The symbols move the states like this.
fos: α>lav, σ>dor, ω>biz, γ>vez, λ>bir, θ>fev
kag: α>dod, σ>guz, ω>teb, γ>vot, λ>zil, θ>zok
tez: α>zok, σ>dod, ω>zif, γ>guz, λ>vun, θ>nin
zok: α>los, σ>pez, ω>kag, γ>vub, λ>fet, θ>reg
lus: α>mur, σ>zed, ω>vak, γ>zan, λ>bur, θ>dur
pav: α>fot, σ>lin, ω>dob, γ>fep, λ>rad, θ>zag
zan: α>biz, σ>vup, ω>sav, γ>pip, λ>vok, θ>gen
teb: α>zem, σ>naz, ω>fer, γ>rig, λ>ker, θ>kag
bof: α>rad, σ>zel, ω>viz, γ>dob, λ>lan, θ>gir
tuv: α>nof, σ>vab, ω>vus, γ>veg, λ>vol, θ>siv
vok: α>zed, σ>zan, ω>tib, γ>mek, λ>gul, θ>mur
sav: α>mek, σ>tup, ω>kof, γ>bas, λ>tib, θ>zan
vus: α>ras, σ>lup, ω>dor, γ>pup, λ>fev, θ>tuv
tup: α>pip, σ>dok, ω>tem, γ>gez, λ>sav, θ>vup
zag: α>vod, σ>val, ω>pav, γ>fiz, λ>fab, θ>tiz
saf: α>vas, σ>dos, ω>nif, γ>ker, λ>naz, θ>dav
tem: α>bas, σ>lod, ω>sem, γ>fim, λ>kof, θ>tup
lan: α>mik, σ>bof, ω>los, γ>lop, λ>gog, θ>mok
nof: α>fer, σ>zez, ω>ras, γ>baf, λ>foz, θ>maf
nis: α>seg, σ>tiz, ω>fab, γ>vod, λ>tir, θ>pif
ves: α>lin, σ>fep, ω>les, γ>lan, λ>zel, θ>fot
los: α>ruv, σ>viz, ω>dod, γ>fik, λ>nin, θ>lan
lod: α>gez, σ>pif, ω>tir, γ>seg, λ>tem, θ>dok
gir: α>fab, σ>lor, ω>bof, γ>pav, λ>mok, θ>mel
zur: α>lod, σ>fim, ω>duv, γ>nis, λ>kad, θ>bas
fuf: α>tup, σ>bas, ω>kad, γ>lod, λ>num, θ>mek
fiv: α>nif, σ>bif, ω>bim, γ>foz, λ>zez, θ>rig
bab: α>bal, σ>bak, ω>mur, γ>fos, λ>tel, θ>bop
lup: α>veg, σ>bop, ω>tel, γ>bal, λ>vus, θ>vab
ker: α>zif, σ>teb, ω>siv, γ>bip, λ>mev, θ>zil
bim: α>ruz, σ>vol, ω>bal, γ>gom, λ>veg, θ>fiv
rur: α>vol, σ>gom, ω>bak, γ>vus, λ>bop, θ>ruz
pez: α>viz, σ>fik, ω>guz, γ>fid, λ>zok, θ>ruv
fab: α>lof, σ>zag, ω>rad, γ>fot, λ>sor, θ>nis
tel: α>pup, σ>bab, ω>ton, γ>bir, λ>dor, θ>lup
rel: α>vez, σ>ton, ω>pip, γ>lus, λ>biz, θ>dor
kad: α>tem, σ>zur, ω>val, γ>tir, λ>tiz, θ>fuf
dos: α>zil, σ>zif, ω>zuz, γ>teb, λ>saf, θ>vun
fot: α>val, σ>fiz, ω>ves, γ>mok, λ>lor, θ>vod
lor: α>zag, σ>fot, ω>zel, γ>lin, λ>gir, θ>lof
vol: α>foz, σ>tuv, ω>fev, γ>ras, λ>bim, θ>bif
bak: α>fev, σ>lav, ω>gen, γ>dor, λ>bab, θ>rur
vas: α>vun, σ>zil, ω>mev, γ>zif, λ>vot, θ>fid
fik: α>geb, σ>mav, ω>dav, γ>fet, λ>pez, θ>lop
biz: α>sof, σ>rel, ω>mek, γ>bur, λ>zed, θ>fos
mok: α>sor, σ>gir, ω>lan, γ>rad, λ>lin, θ>duv
ruz: α>bif, σ>foz, ω>rur, γ>tuv, λ>baf, θ>nif
baf: α>fiv, σ>ruz, ω>bop, γ>vol, λ>vab, θ>goz
les: α>gog, σ>reg, ω>fet, γ>los, λ>geb, θ>ves
bif: α>zuz, σ>siv, ω>vol, γ>nof, λ>fiv, θ>mev
vak: α>vok, σ>vaf, ω>pif, γ>sav, λ>dok, θ>lus
dob: α>ves, σ>gog, ω>mav, γ>reg, λ>lop, θ>pav
goz: α>rig, σ>nif, ω>baf, γ>bif, λ>fer, θ>naz
lof: α>tiz, σ>vod, ω>lor, γ>val, λ>mel, θ>seg
vab: α>zez, σ>baf, ω>lup, γ>bim, λ>tuv, θ>fer
vod: α>kad, σ>sem, ω>fot, γ>duv, λ>lof, θ>kof
mik: α>gir, σ>rad, ω>ruv, γ>zel, λ>fep, θ>sor
nif: α>mev, σ>zuz, ω>ruz, γ>siv, λ>goz, θ>saf
vaf: α>zan, σ>mek, ω>num, γ>tup, λ>vak, θ>zed
nem: α>lup, σ>pup, ω>vez, γ>bab, λ>lav, θ>ras
geb: α>dob, σ>les, ω>fid, γ>nin, λ>viz, θ>zel
nin: α>reg, σ>los, ω>tez, γ>pez, λ>mav, θ>gog
lav: α>vus, σ>nem, ω>sof, γ>tel, λ>bak, θ>gom
vez: α>tel, σ>dur, ω>bur, γ>mur, λ>sof, θ>nem
dod: α>pez, σ>vub, ω>zem, γ>dav, λ>tez, θ>los
pif: α>tib, σ>num, ω>nis, γ>kof, λ>lod, θ>vak
naz: α>vot, σ>saf, ω>goz, γ>mev, λ>teb, θ>guz
zuz: α>ker, σ>maf, ω>foz, γ>fer, λ>nif, θ>dos
dav: α>fid, σ>vun, ω>saf, γ>zil, λ>guz, θ>fik
pup: α>bop, σ>bal, ω>dur, γ>bak, λ>nem, θ>veg
tiz: α>kof, σ>kad, ω>zag, γ>sem, λ>nis, θ>num
zel: α>pav, σ>ves, ω>geb, γ>gog, λ>bof, θ>lor
mur: α>bir, σ>gen, ω>vok, γ>biz, λ>ton, θ>bab
gom: α>tuv, σ>ras, ω>lav, γ>lup, λ>rur, θ>foz
fev: α>gom, σ>vus, ω>fos, γ>nem, λ>bal, θ>vol
num: α>sav, σ>fuf, ω>tiz, γ>tem, λ>pif, θ>vaf
mav: α>les, σ>nin, ω>vun, γ>zok, λ>fik, θ>dob
mek: α>vup, σ>pip, ω>fuf, γ>dok, λ>vaf, θ>biz
bas: α>dok, σ>gez, ω>zur, γ>pif, λ>fuf, θ>pip
tib: α>vaf, σ>sav, ω>seg, γ>fuf, λ>gez, θ>vok
ruv: α>bof, σ>lop, ω>pez, γ>geb, λ>reg, θ>mik
ton: α>dur, σ>mur, ω>gul, γ>zed, λ>rel, θ>tel
zed: α>gen, σ>biz, ω>vaf, γ>vup, λ>lus, θ>bir
veg: α>baf, σ>bim, ω>pup, γ>rur, λ>ras, θ>zez
fep: α>mok, σ>mik, ω>reg, γ>bof, λ>ves, θ>fiz
lop: α>zel, σ>dob, ω>fik, γ>les, λ>ruv, θ>rad
vup: α>rel, σ>bur, ω>tup, γ>gul, λ>zan, θ>sof
tir: α>fim, σ>nis, ω>sor, γ>lof, λ>sem, θ>lod
zif: α>kag, σ>zem, ω>maf, γ>naz, λ>dos, θ>tez
fim: α>pif, σ>seg, ω>mel, γ>tiz, λ>zur, θ>gez
rig: α>saf, σ>mev, ω>fiv, γ>zuz, λ>bip, θ>vot
fid: α>mav, σ>fet, ω>vas, γ>tez, λ>vub, θ>geb
vot: α>dav, σ>vas, ω>rig, γ>dos, λ>zem, θ>vub
mel: α>nis, σ>lof, ω>gir, γ>zag, λ>duv, θ>fim
ras: α>vab, σ>veg, ω>nem, γ>bop, λ>gom, θ>nof
sor: α>mel, σ>fab, ω>mik, γ>lor, λ>fiz, θ>tir
val: α>sem, σ>duv, ω>lin, γ>sor, λ>zag, θ>kad
duv: α>tir, σ>mel, ω>mok, γ>fab, λ>val, θ>zur
mev: α>dos, σ>ker, ω>bif, γ>maf, λ>rig, θ>vas
fer: α>bip, σ>goz, ω>vab, γ>fiv, λ>siv, θ>teb
gog: α>fep, σ>lan, ω>nin, γ>ruv, λ>dob, θ>lin
gul: α>lus, σ>vok, ω>gez, γ>vaf, λ>pip, θ>ton
siv: α>maf, σ>fer, ω>tuv, γ>zez, λ>bif, θ>ker
gez: α>vak, σ>tib, ω>fim, γ>num, λ>bas, θ>gul
reg: α>lan, σ>ruv, ω>zok, γ>viz, λ>les, θ>fep
guz: α>vub, σ>dav, ω>naz, γ>vas, λ>kag, θ>pez
dor: α>nem, σ>tel, ω>rel, γ>dur, λ>fos, θ>vus
sof: α>dor, σ>vez, ω>vup, γ>ton, λ>gen, θ>lav
vun: α>fet, σ>tez, ω>dos, γ>kag, λ>dav, θ>mav
fiz: α>duv, σ>sor, ω>fep, γ>gir, λ>fot, θ>sem
maf: α>teb, σ>bip, ω>nof, γ>goz, λ>zuz, θ>zif
zez: α>goz, σ>fiv, ω>veg, γ>ruz, λ>nof, θ>bip
vub: α>fik, σ>fid, ω>vot, γ>vun, λ>dod, θ>viz
rad: α>lor, σ>pav, ω>lop, γ>ves, λ>mik, θ>fab
zil: α>tez, σ>kag, ω>ker, γ>zem, λ>vas, θ>fet
pip: α>bur, σ>gul, ω>bas, γ>vak, λ>mek, θ>rel
fet: α>nin, σ>zok, ω>zil, γ>dod, λ>fid, θ>les
lin: α>fiz, σ>mok, ω>gog, γ>mik, λ>pav, θ>val
seg: α>num, σ>kof, ω>lof, γ>kad, λ>fim, θ>tib
bir: α>bak, σ>fos, ω>zed, γ>sof, λ>dur, θ>bal
zem: α>guz, σ>vot, ω>bip, γ>saf, λ>zif, θ>dod
sem: α>zur, σ>tir, ω>fiz, γ>mel, λ>vod, θ>tem
bop: α>bim, σ>rur, ω>bab, γ>fev, λ>lup, θ>baf
kof: α>fuf, σ>tem, ω>vod, γ>zur, λ>seg, θ>sav
gen: α>fos, σ>sof, ω>zan, γ>rel, λ>mur, θ>bak
bip: α>naz, σ>rig, ω>zez, γ>nif, λ>maf, θ>zem
viz: α>lop, σ>geb, ω>vub, γ>mav, λ>los, θ>bof
bal: α>rur, σ>fev, ω>bir, γ>lav, λ>pup, θ>bim
dok: α>gul, σ>vak, ω>lod, γ>tib, λ>tup, θ>bur
bur: α>ton, σ>lus, ω>dok, γ>vok, λ>vup, θ>vez
foz: α>siv, σ>nof, ω>gom, γ>vab, λ>ruz, θ>zuz
dur: α>bab, σ>bir, ω>lus, γ>gen, λ>vez, θ>pup

In the rows, 476 means zero.

The rows follow the links: the fewer symbols apart two states are, the more alike their rows tend to be.

Each row is also shifted at random along 9 hidden directions that mean nothing.

Known rows, each with its state:
307 504 450 448 506 462 508 397 351 481 461 518 410 388 351 574 521 452 475 479 603 558 549 537 489 315 526 446 578 530 476 512 462 570 337 395 520 658 502: sav
519 571 399 577 571 464 387 485 385 516 517 578 463 541 468 466 521 423 572 550 403 398 326 546 432 553 537 390 476 465 385 388 631 445 541 403 406 448 436: gul
611 649 404 387 454 406 560 481 555 458 509 459 439 266 522 488 591 551 295 304 528 565 489 594 565 635 456 598 366 511 532 455 324 626 503 244 368 438 363: tuv
478 561 305 549 615 442 481 452 437 627 355 441 502 483 438 543 633 363 553 431 491 669 463 463 498 659 450 466 441 504 456 383 474 567 504 487 457 460 494: mik
678 469 427 546 472 357 340 617 552 505 528 499 545 530 681 454 390 417 529 558 318 251 310 510 383 541 504 538 440 510 508 395 393 339 508 594 355 282 446: zag
212 455 515 445 455 448 354 465 566 423 437 505 450 512 561 424 347 534 445 319 580 528 484 492 468 436 456 382 400 502 469 518 455 453 529 391 496 520 513: vas
335 517 373 352 612 361 319 475 279 490 580 375 595 515 676 566 490 359 472 450 312 382 483 419 459 440 321 453 635 622 412 435 435 405 610 546 267 348 407: les
353 355 638 395 345 399 380 508 680 471 397 450 383 468 338 436 289 543 571 391 671 791 514 343 450 321 531 323 325 331 445 495 534 364 468 508 470 520 585: zif
323 390 417 477 430 442 508 453 481 424 555 465 528 366 494 485 586 487 545 511 553 486 450 310 553 454 365 487 612 520 549 509 502 361 455 649 609 431 468: fet
505 448 521 525 612 584 541 400 236 481 562 489 487 483 397 571 401 515 555 391 459 464 531 511 428 436 578 482 495 469 465 425 610 596 598 441 512 488 490: biz
527 537 428 503 448 489 371 554 404 513 524 472 404 457 385 460 454 458 582 605 490 535 460 386 416 419 513 470 368 371 348 413 591 437 520 536 429 391 392: lup
389 575 532 419 612 462 343 497 336 580 481 365 389 496 407 472 422 390 477 401 549 499 514 536 404 386 519 462 331 333 350 410 490 530 492 432 387 396 405: bop
413 535 493 466 372 458 372 504 561 348 517 543 448 411 551 330 479 643 392 338 550 522 449 504 565 512 521 495 396 473 472 433 489 430 480 290 460 521 399: bim
232 374 466 641 459 580 417 406 455 324 388 610 575 607 655 355 389 641 437 258 551 393 484 550 537 495 581 510 510 623 587 462 489 531 445 377 704 674 546: lor
244 519 437 434 547 357 474 477 452 642 516 380 409 313 347 609 627 296 624 527 591 662 393 339 482 449 329 399 553 417 456 445 551 376 472 639 467 342 487: tez
460 439 414 500 563 346 302 518 462 546 424 422 536 517 521 436 452 407 627 422 477 557 436 364 454 478 528 427 452 441 426 381 449 367 440 626 418 416 474: rad
491 421 437 481 605 484 462 459 387 543 477 379 520 594 486 529 436 360 501 464 539 381 460 506 375 503 432 494 332 409 474 459 521 570 640 585 513 282 478: dod
811 574 389 452 401 527 552 569 474 516 555 499 409 336 433 598 430 495 468 631 366 518 576 459 407 493 456 555 399 511 418 488 417 560 569 466 381 398 397: bab
642 448 507 582 611 648 379 479 363 377 586 535 582 642 617 386 315 651 472 334 321 293 566 586 427 619 584 503 340 523 435 398 507 523 745 323 438 428 451: sof
407 531 449 445 495 389 471 498 599 549 494 424 500 442 525 448 698 349 469 547 436 460 349 421 564 614 278 423 597 476 483 473 473 293 449 557 449 366 464: mav
544 457 457 504 437 482 336 520 497 496 323 497 524 804 573 430 365 370 459 548 385 446 392 517 388 484 468 381 391 469 372 421 639 476 586 473 407 462 529: zel
459 469 424 585 455 450 429 559 434 530 587 512 503 412 459 575 546 438 652 661 370 502 377 385 457 492 442 505 609 548 514 363 562 307 518 612 408 374 518: vod
561 426 427 448 535 407 475 476 438 485 504 438 482 398 398 473 528 430 525 608 511 359 551 445 462 373 535 518 523 444 482 543 277 433 265 626 501 501 442: fuf
442 550 486 466 441 469 453 482 645 540 334 474 484 641 522 411 623 355 383 524 420 536 375 529 544 630 326 367 522 480 431 462 562 396 480 398 440 506 535: lop
577 502 379 454 480 373 465 513 495 599 359 419 486 536 477 519 521 289 532 598 417 519 403 397 432 485 425 439 499 443 414 463 481 457 412 644 420 417 470: ves
597 446 564 385 340 487 596 464 585 378 449 462 487 505 524 393 431 546 349 473 393 404 446 452 506 488 471 507 472 430 507 570 463 501 458 462 452 493 444: siv
427 443 594 505 516 533 466 484 368 532 438 455 483 655 534 596 309 385 400 451 451 342 451 687 352 366 511 526 459 511 536 426 535 593 551 427 460 448 586: mel
358 422 353 646 638 501 397 451 259 520 506 472 572 478 465 557 476 503 686 366 512 591 491 408 448 530 574 531 459 543 516 307 556 525 601 558 517 425 516: fiz
674 575 534 407 558 422 394 568 511 621 457 402 439 603 474 603 436 298 372 599 379 399 480 742 349 483 442 482 369 468 442 418 375 507 547 349 211 362 537: seg
383 387 382 619 492 586 542 431 452 507 425 499 469 525 316 484 521 475 646 546 623 608 466 338 451 549 471 444 354 391 479 479 657 543 585 621 682 433 528: kag
513 395 534 504 443 489 404 527 505 404 551 498 540 527 565 460 415 533 450 543 408 318 516 543 461 429 496 540 525 558 546 470 371 371 456 484 444 475 526: kad
562 530 467 487 401 593 672 399 540 375 430 515 492 475 486 411 575 620 293 357 481 504 485 561 585 670 472 570 405 493 559 503 509 670 550 263 532 546 448: nof
501 454 457 572 362 396 484 534 658 522 404 544 452 375 442 473 532 489 572 476 566 659 375 419 525 525 518 478 493 479 563 408 489 377 362 529 547 508 548: fot
564 352 510 535 506 569 533 458 376 428 515 462 555 525 493 579 359 552 452 421 507 413 603 587 422 430 561 631 429 562 617 436 412 612 565 465 533 469 570: sem
382 500 413 304 433 471 564 392 341 419 491 445 524 421 555 737 435 489 287 314 525 662 652 581 501 386 347 534 570 735 554 485 458 712 661 279 390 559 532: geb
534 390 515 498 392 373 382 531 659 439 365 508 513 549 635 337 354 487 450 400 509 372 393 490 470 438 562 480 440 461 530 488 360 381 312 550 542 508 501: mok

From each start, follow one symbol. Which state do you reach?
Answers are names.
292 615 499 339 449 325 415 484 378 581 474 503 318 379 372 673 459 295 467 580 518 591 419 569 410 203 450 346 632 513 385 477 542 472 354 376 304 578 496
γ
gez
462 441 497 482 703 498 468 399 290 584 418 371 454 560 283 513 496 355 538 482 602 445 585 564 403 382 590 471 390 343 429 473 428 603 382 526 518 499 504
θ
gul
660 547 331 436 364 383 436 570 598 508 466 493 527 534 591 503 592 357 464 696 291 478 346 401 485 605 301 432 552 562 418 454 525 346 559 543 319 364 442
σ
lop
39 541 734 379 382 456 406 438 692 425 395 499 402 519 521 299 508 549 351 310 445 602 392 482 632 476 386 271 632 453 437 532 542 268 361 260 405 681 542
α
ker
414 571 293 663 487 612 427 495 404 448 532 636 524 565 495 512 661 504 518 714 308 425 451 544 504 658 404 478 577 671 453 410 580 445 600 350 433 537 503
γ
zur
181 524 487 627 367 556 309 537 479 388 561 667 510 584 625 469 504 551 493 587 314 422 345 543 517 513 399 412 684 696 490 376 672 269 580 319 412 565 562
σ
nis
654 407 535 522 455 530 598 473 457 461 570 511 466 369 371 482 468 544 588 534 440 468 482 372 487 457 547 493 542 414 494 488 534 424 441 583 563 471 470
σ
mur
451 572 518 359 657 366 502 481 405 574 658 359 453 147 482 544 563 456 528 365 380 466 568 392 538 460 422 501 663 495 464 493 213 353 346 548 357 408 371
α
tel
394 480 636 484 391 481 503 437 526 443 492 595 378 389 348 506 436 575 489 353 610 695 445 550 533 386 568 368 541 467 500 428 650 446 445 269 511 651 572
γ
vok
300 463 505 419 541 550 539 377 265 427 506 408 525 529 486 500 447 507 461 406 369 448 521 398 482 431 459 480 559 486 448 509 565 577 570 486 434 498 438
γ
fiv
552 372 483 478 561 467 469 466 528 465 485 382 573 574 556 388 502 435 449 430 521 301 460 475 479 572 425 519 391 413 529 496 412 443 525 604 568 320 466
σ
pez
562 707 289 487 628 389 539 459 471 590 466 525 429 352 509 529 706 338 395 526 413 351 394 657 501 658 428 485 528 551 459 504 302 580 366 341 396 478 376
σ
vaf
346 421 651 413 380 438 407 481 510 503 397 489 350 554 284 485 399 387 498 615 616 553 466 518 430 178 545 342 531 358 416 510 577 377 268 476 488 631 584
ω
zur
380 492 538 461 689 511 449 420 367 545 466 335 532 622 464 376 522 414 532 418 331 396 450 401 468 598 456 416 444 334 380 462 513 460 553 549 375 372 431
γ
siv
628 567 299 525 576 488 465 516 379 535 560 432 457 303 393 482 591 494 581 528 489 528 560 372 473 581 501 577 351 425 409 428 383 526 499 558 462 353 332
σ
lup
229 418 531 402 532 451 466 428 360 510 487 388 476 530 504 552 421 341 460 452 558 374 449 471 423 313 383 447 543 458 485 523 534 489 494 595 548 404 497
γ
vun
